(in the rows, 128 means zero)
Each row has a class, written after it.
[114 147 112 117 107 128 137 150 130 108 103 115 157 147 176 166 115 145
 135 116 100 108 122 116  92 154 102 115 119 142 136 111 140 139 119 149
 153 106 107 125 123 127  97 120]  sos
[142 129 136 143 115 115 166 137 136 106 153 115  82 127 130 147 154 130
 138 166 130 120 185 142  95 168 106 113 121 129  83 113 104 233 176 135
 110 157  62 142 111 160  98 133]  Sepo
[100 148 110 101 100 133 130 146 132 114 130 125 137 147 184 147 151 149
 136 119 114  97 116 107 105 137 124 117 129 118 115 114 154 119 122 115
 120  95 120 142  99 130 108 144]  vagok
[162 144 109 152  41 124 127 136 110 105 117 133 145 103 142 194 181  74
 100 157 142 118 144 109 119 161  96 123 136 157 149 133 114 195 129 141
 191  98  97 148 127  80 111 198]  vagok
[111 137 116 130 101 120 132 128 124 103 103 122 169 135 186 149 112 130
 114 128 112 122 103  94  89 120 127 102  90 146 122 112 135 137  92 115
 139  97 142 143 136 132 101 143]  mosi
[136 139 210 151 159 147 154 183  97  79 180 127  88 170 130 178 118 137
 126  79 130 158 193 177 208 165 203 186  92 147 126  75 116 211 141 145
  28  95 148  95 115 150  32 204]  gezu
[145 152 114 111  81 115 115 118 126 131 107 128 160 129 179 146 119 128
 116 113 141 115 114  97 116 130 102 122 123 146 143 108 137 110  99 139
 164 104 138 140 115 101 108 110]  Sepo
[104 154 101 122 107 138 122 144 129  93 121 123 149 154 180 153 121 144
 131 109  92 106 110 114 113 164  85 106 114 111 140 107 144 133 112 152
 145 112 115 164 104 126 103 125]  vagok
[105 153 113 119 116 123 129 125 134 134 100 135 122 165 182 120 121 133
 140 142 105 129  88 136 111 138  94  70 117 140 137 137 163 109  92 122
 113 117 140 144  91 128  98 107]  gezov
[ 77 147 118 100 107 124 121 139 124  91 109 135 141 146 173 143 126 118
 133 116 103  90 105 118 131 120 135 146 133 119 159 108 155  89 149 121
 139  89  99 155 109 131 115 153]  gezu
[ 90 117 132 165  62 126 163 140 121 149  93  78 170 117 161 141 133 122
 127  97  90 155 106 156  72 114 100 101 102 153 160 109 118 118  87 144
  90 116 113 123  95 166  92 211]  sos
[122 159  66 107 115 121 139 145 128 127 117 137 106 141 171 139 159 137
 150 153  74  62 116  84 113 154  93 109 121 121 160 114 164 105 110 121
 136 107 142 147  97 137 146  86]  Sepo
[ 93 162 105 113 136 133 113 137 128 102  88 147 124 169 185 139  97 143
 144 137  90  80 113  98 113 135 113 103 111 155 167 118 135 104 139 122
 154 106 151 135 131 114 131 112]  Buza
[ 72 150 159 136 137 142  96 131 108  86 107  98   7 172 181 181  43 138
  93 131 122 133 111  72 146 163 196 116 107 184 107 112 110 163 116 109
 108  59 163 132 171  57  86 207]  sos
[ 68 114 149 113 173 160 160 127 116  66 127 113   4 177 113 123 141 127
 154 142  79  69 141 105 184 193 165 177 159 140 194  73 152 149 163 148
  78 137 147 144  90 131 108 194]  gezov
[137 140 106 131 112 126 137 126 134 118 113 123 133 156 154 130 127 111
 120 138  88  97 127 106 129 152 117 137 115 152 117 106 146  91 115 143
 160  96 130 141 116 125 125 117]  gezov
[ 97  62 160 137 140 196 173 105 105 146 153  85 149 102 113 114 119 133
 149  77 129 152 121 179  98 111 118  90  82 122 164 123 129 163 140 147
  48 125 100 102 113 134  38 216]  gezov
[126 149  99 113  96 131 141 125 138 121 111 113 126 151 176 153 142 132
 147 124  83  86 116  95 108 138  97 122 101 126 139 114 160  97 136 146
 147 101 115 153 104 125 127 118]  Sepo
[137 139 111 140 164 124 137 135 132 142 146 136 114  86 100 115 170 133
 144 132 115 120 150  99  80 139 109 139 123  72 103 127 136 137 137 110
  80 115 161 148 117 149 135  91]  Rop
[104 145  99 128 112 113 137 144 126 117 108 119 166 173 178 134 134 140
 136 100  60  87 101 107 100 147 108 119 145 114 163 117 124 108 135 141
 141 115 116 130 130 121 123 150]  gezu
[146 121 170  93  25 131 151 125 101  87 150 113 165  71 121 204 185 130
 115 122 210 191 167 109 147 114 182 129  88 175 105 107 110 188 153  77
 138 106 160 105 131  70  54 237]  Sepo
[ 92 145 117 120 124 143 117 137 141 106 129 123 121 174 167 140 111 126
 122 111 129 111 115 119 156 154 119 135 132 123 149 120 150 114 145 131
 155 136 121 168 119 110 113 123]  pon
[165 137  97 148  76 112  89 124 121  96 125 129 168  92 112 113 154 114
 120  49 169 113  87  88  90  40 215 142 123  89 145  92 105  95 116 118
  54 149 170 156 145 155 158 175]  mol
[123 122 131 127  99 133 152 121 125  98 129 120 153 134 160 161 125 107
 111 141 141 110 147 103 152 143 127 128  93 172 120 105 136 121 119 115
 149 106 130 148 118 108  84 156]  Sepo
[200 117 100 106  84 165 157 145 120  84 136 100 145 112  85 117 177 181
 140 135  60 132 100 136  98 108  86 121  92 107  85 110 127 130 110 165
 103 157 115 134 103 172 115 109]  gezu
[ 96 144 122 115 102 122 125 133 130 121  96 130 133 152 192 161 103 130
 136 120 112 113 100 109 119 136  97 108 121 153 148 117 154 115 117 139
 165 114 144 136 113 123 114 117]  mosi
[153 152 177 126 114 163  93 138  86  75 121 135 196 125 131 128  66 140
 122  75 156 112 111 142 121 122 185 164  72 133 140  69  77 138  91 106
 127 112 153  79 134  87  46 193]  vagok
[187 134 115 130  83  90  85  99 125 179 106 155 196 117 122 100 140 102
 119 129 113 125 112  78 102  82 116 132  91 138 160 140 148  98  58  88
 146 126 178 109 120 121 188  54]  mol
[ 99 144 124 125 134 113 123 126 126  94 119 149 130 152 164 153 132 144
 125 131  94 102 136 120 152 128 139 121 126 153 151 119 136  95 130 108
 138 121 142 146 125 130 107 148]  kinib
[103 150 106 140 109 123 107 137 130 102 115 134 132 138 182 140 151 131
 137 132 108  88 108 104 128 143 125 120 118 120 154 116 138 114 105 141
 155 113 133 157 121 117 119 116]  vagok
[112 156 100 141 115 113 122 134 132  89 120 127 142 164 201 154 139 139
 125 142 105  88 113 110 130 145 118  91 114 138 130 119 139 121 122 124
 146 123 119 161 127 128 114  98]  mol
[ 95 142 110 142 104 105 115 140 129 121 102 128 123 156 193 151 113 128
 127 119  87 111 111 107 104 145  80 101 139 142 155 132 142 114  98 132
 149 112 132 155 121 126 114 105]  sos
[133 149 129 117  98  90 119 116 135 111 135 133 150 151 184 157 119 124
 115 105 141 142 108 110 119 155 104  79 127 118 106 125 141 160 106 161
 125 118  81 154 113 122 108 142]  vagok
[149 104 171  80  72 171 173 142  88  43 106  73 143 124 118 170 115 155
 110 150 102 144 121 121 150 161  66 154  31 201  96 117  95 149  96 107
 152 128 150  93 101 128  62 181]  mosi
[139  97 198 119 112 160 137 149 113  97 155 137 142 162  91 132 154 124
 145  73 157 183 177 150 205 103 225 200 115 156 169  81 125 181 129 121
  64 131 163  94 114 132  52 216]  Buza
[118  98 132  81 125 124 152 115 134 147 142 111 129 136  71 108 138 116
 118 146 153 151 175  90 164 174 121 162 112 157 122 107 137 149 152  98
  92 112 125 115 100 123 116 165]  pon
[ 69 153 116 148 138 136 141 152 128 144 115 122  50 165 148  93 138 110
 158 156  94  89 138  99 108 178 140 158 139 115 159 111 132 175  87 113
  95 163 147 189  66 155 121 137]  kinib
[125 108 145 111 182 173 130 136 124 127 150 134  93 111  83  88 151 115
 137 148 150 168 146 154 174 173 109 127  87  91 147 143 154 204  94 137
  49 122 104 143  84 155  44 140]  sos
[ 86 138 128  84 132 135 140 143 121 104 111 141 170 162 149 137 111 136
 127 119  95 111 104 128 155 134  86 112 109 138 158 114 156  87 138 103
 111  87 133 105  97 135 111 143]  gezu
[ 98 140 134 135 108 131 117 113 144  97 108 134 148 166 171 140 109 118
 118 125 133 111 136  95 152 154 127 118 121 153 126  99 152 107 132 145
 164 101 119 165 129 109 117 142]  vagok
[ 80  83 100 136 128 139 143 164 150 103 178  94  21 154  96 149 197 117
 147  94 100 157 149  78 145 123 187 168 178  90 122 127 122 210 186 111
  73 174 156 166 139 152 152 171]  mol
[155 126 152 122  66 124 131 173 113  77 152 114 231 114 105 190 151 175
  96  66  95 159 148 129 134 127 160 160  98 130  64 100  94 163 113 162
 109 143 120  92 130 119  67 147]  kinib
[ 90 152 114 136 126 145 116 156 122 102 122 144 157 160 172 134 109 120
 116 131  89  97 117 129 129 136 139 136 134 118 151  99 151 112 114 120
 137  98 133 151 110 125 109 118]  mol
[113 136 111 131 105 139 139 128 137 135 100 125 126 141 170 129 144 125
 129 159  79 116 119  98 116 147  85 110 120 156 144 125 154 119 110 145
 162 111 154 154 100 128 124 115]  mosi
[107 109 139  84  83 146 124 125 110  78 139 108 123  69 109 155 179 160
 117  99 124 159 133 104 118  71 201 157  97 136 125 102 130 134 156  82
 104  85 155 105 143 131 111 197]  gezov
[108 101 130 126 143 200 172 165 121  89 160 132 188 124  61 118 195 123
 153 143 109  61 209 143 180 167 114 201  50 104 114  62 145 128 208 127
 136  80 107 110 102 177 101 146]  gezov
[ 82 146 109 126 114 133 129 139 136 110 103 140 113 151 159 143 149 135
 147 136  65 128 133 123 136 148 109 110 135 134 160 112 175 116 126 134
 141 108 118 167 103 155 106 151]  sos
[106 154 137  83 124 111 117 120 128 131 117 136 144 154 162 120  96 120
 133 124 122  98  96  82 135 153 100 129  98 130 124 108 148  65 142 130
 146  87 134 123 102 105 129 121]  pon
[ 88 144 120 101 136 125 122 130 140 114 121 151 123 140 151 139 138 144
 123 139  88 123 126 112 138 126 129 121 124 117 126 133 169  93 134 128
 122 102 137 162 107 140 126 137]  kinib
[131 155 100 121 126 127 125 148 127  99 128 136 131 146 162 146 136 157
 133 137  85 112 134 117 125 147 106 105 107 130 122 122 142 114 113 128
 135 104 134 157 118 145 119 107]  sos
[136  91 151 154  76 150 142  92 148 133 102  94 178 104 105 131 163 129
 128 136 175 181 135 162 132  86 105  78  77 163  96 164 114 106 155 102
 147 156 122 113 157 107  92 157]  Buza
[141 159 101 137 116 115 116 133 137 125  95 142 169 140 166 133 134 135
 137 141 110 104 117 112  98 135  82  94  94 127 130 135 157 102  92 141
 137  99 125 153 121 141 125  69]  sos
[190 112 133  96 115 112 116  76 160 142 113 147 196 152 142 119 147 160
 100 166 188 196 114 136 115  70 105  76 113 159  74 163 139 129 105  92
 192 129 166 119 164 110 126 100]  gezov
[127 134 111 144 109 108 111 125 132 117 119 140 156 142 165 137 136 116
 122 110 139 103 103 107 131 134 126 117 130 114 159 121 136 114 111 136
 144 125 128 141 137 107 106 121]  Rop
[107 160 101 119 117 136 125 125 135 111 112 120 114 154 170 144 121 139
 131 133  67 110 122 123 126 151 112 117 122 121 131 126 171  72 120 128
 156  97 109 181 106 131 131 140]  sos
[ 66 133 122 181 151 165 149 172 101 141 141 127  84 146 124 106 136 137
 153 131  60  76 173 155  80 154 165 146 164 122 152  94  96 177 172 134
  65 104 116 133 115 147 119 176]  gezov
[ 65 148  96 125 121 143 135 160 132 116 127 121 102 162 183 150 154 134
 138 165 112  97 107 101 111 154 139 127 136 129 138 135 132 147 133 119
 144 131 150 184 112  97 107 149]  pon
[ 93 193 124 122  62 123 102 158 100 124  98 104 116 103 140 174 117 157
 134  90  15 163 103  79  60 134 152 180 120 119 117 107 127 121  69 113
 114 111 188 163  81  95 128 145]  Rop
[ 88 169 106 105 151 128 104 144 143 110 129 124 120 162 185 128 111 170
 143 106 118 115 110 108 127 148 121 115 110  96 122 119 141  94 119 126
 127 114 157 175 105 133 123  85]  sos
[128 141 187 117  91 112 147  72  99  80 114  99 189 164 157 187 123 153
 130  91 154 106 122 138 140 136 118 122  80 150 103  87 119  97 159 114
 138  90  98 119 129  94  85 237]  gezov
[115 151 118 122 141 115 128 130 117 111 106 131 153 165 166 111 132 124
 126 148  98  83 121 115 145 144 127 163 131 145 171 109 126 102  89 105
 142 100 127 145 109 127 118 116]  gezu
[203 135 133 136  87 126  99 147 138 122 153 107 150  84 102 136 151 145
 105  46 251 240 171 133 172 114 203 170 121 120  66 127 108 163  71 161
 109 151 173 161 168 142 108 109]  vagok
[109 153 108 101 124 127 139 131 137 103 106 139 167 152 172 143 121 157
 135 132  84 107 124 119 108 146  74  81  92 132 123 133 160  83 142 146
 122  93 115 150 106 141 100 115]  kinib
[129 143  84 127  78 102 137 147 131 141 113 127 140 117 174 163 141 110
 141 127 106 121 104 113  97 132  72 102 103 117 142 135 150 114 103 167
 146 107 125 157 105 137 131  93]  Sepo
[ 88 132 116 117 109 132 128 122 124 111 107 124 142 136 176 126 106 113
 118 127 120  76 106  76 144 149  97 117  86 135 141 109 141  76 120 125
 169  95 134 142 128 117 129 126]  Sepo
[108 160 112 105 122 105 102 138 126 124 118 141 106 149 174 136 112 140
 129 129 119 125 122 105 127 153 136 111 128 134 137 134 148 118  98 130
 106  98 137 163 103 118 109 122]  sos
[118 146 104  86 118 142 142 141 134 105  99 143 141 158 153 113 123 129
 136 160  81 101 119 102 125 153  92 111 108 148 142 122 157 100 145 127
 153  95 129 133 106 131 117 126]  gezu
[105  91 163 149 153 184 135 158  81  99 149 143  83  95 108 121 119 123
 125 102 197 107 119 131 134 113 127 108 122 122 198  92  95 195 129  87
  53 118 199  73 144 123  49 173]  kinib
[115 104 146 100  83  97 162  79 114  94 165  69 137 119 133 149 131 118
 130 122 115  89 137 102 180 179 114 140  44 143 121  84 123  78 127  90
 172 150  75 130  77 128 131 179]  sos
[ 95 157 101 103 104 112 127 127 123  88 120 114  93 150 190 160 102 136
 126 132 100  99 107  87 128 154 131  99  96 134 113 119 136 100 132 123
 136  93 113 166 125 110 120 149]  Sepo
[101 155 125 124 128 134 121 122 127 111 114 127  97 155 193 118 116 124
 131 146 102  89 107  96 121 155 110 109 101 138 148 118 149 121  88 115
 130 103 128 158  94 131 123 119]  vagok
[102 164  97 128 116 146 120 149 124 115 109 132 112 144 184 144 120 125
 133 137 113  91 120 100 125 140 120 132 101 132 163 106 140 119 112 114
 162  89 160 157 121 119 124 110]  Sepo
[163  71 122 133  96 119 170 112 141 122 135 121 170 139 108 134 185 111
 113 156  92 130 141 120 133  99  78 114 121 162  99 133 134 146 145 150
 134 118  59 123 136 172 132 150]  gezu
[116 120 159 111  81  62 156  62 120 165 126 119 159  77 119 149 187 104
 168 147 154 146 166 146  73  97  85 104  92 155 106 180 110 128 211 109
 103 133  19 165  98 164 153 227]  pon
[117 145 112 128 113 154 113 126 133 103 116 129 136 128 166 126 132 144
 137 129  80  99 126 103 105 140 108 116 109 131 126 122 138  95 137 156
 160 106 128 167 118 117 115 124]  vagok
[112 172 118 142  94 136 120 191  88  54 108 144  72 144 191 161 127 166
 134 189 148  76 120 142 134 161 131 100  99 163 168 102  96 198  97 145
 108 117 152 143 120 126  86  95]  Sepo
[105 144 107 114 102 149 139 132 122 129 126 101 130 142 174 125 105 129
 129  94  70 126 101  94 105 138 116 132 119 109 145  95 149  92  95 136
 140  89 138 160 101 117 113 139]  Sepo
[122 100 212 133  90 157 150 137 108  98 124 132 219 165 123 252 143 165
 128  86 152 149 162 167 137 106 133 143 128 182 165 111 108 178 218 101
 149  91 181  20 170  30  45 242]  Rop
[105 147 116 145  89 120 117 138 133 115 109 122 182 153 165 148 115 117
 107 116 108 118 135 113 142 149 121 145 110 162 147 105 124  96 134 148
 173 108 123 155 130 107 114 138]  pon
[115 148 106 105 110 159 132 152 120 122  99 135 144 123 154 144 138 145
 129 148  83 107 114 115 102 130  80 129 135 144 150 116 150 109 130 147
 150  83 158 138 104 114 103 114]  gezu
[130  86 100  99  72 106 138  98 146 171 138 107 105  63 125 105 125  75
 123 123 157 175 120  82  82  98 133 134 125 114 117 145 147  93 113 144
 143 134 148 186 107 124 143 146]  Sepo
[130  87 160 117 126 110 141  87 136 130 122 129 208 110  95 137 120  95
  86 111 196 149 108  97 137 128  98 109 124 118 121 145 133 135 128 119
 126 127 118  96 154  89 133 152]  Rop
[140 130 142 131  97  83 137  99 119 121  99 131 164 193 153 168 129 109
 109 161 100  90 121 103 118 151 123 110 141 174 141 122 128 156 128 117
 125 110  92 101 127  85 121 194]  mol
[178  85 124 122 132  95 141  71 127 127 162  97 102  59  61 108 176 100
 130 124 142 129 180 144 133 119 146 169  92 127 117 155  98 125 161 103
  64 152  35 146 112 170 116 190]  Rop
[ 81 148 137 119 128 137 123 121 119 119 112 131 100 154 168 117 117 138
 137 133  89 126 103 108 100 142 113 118 136 118 161 120 141 138 111 105
 109 111 137 162  94 117 101 158]  Rop
[ 88 143 111 101 122 130 129 161 123  89 130 133 128 164 170 133 152 148
 122 142  81 109 113 112 151 133 151 142 117 119 133 116 147 113 112  98
 120  92 142 148 113 136 105 144]  gezu
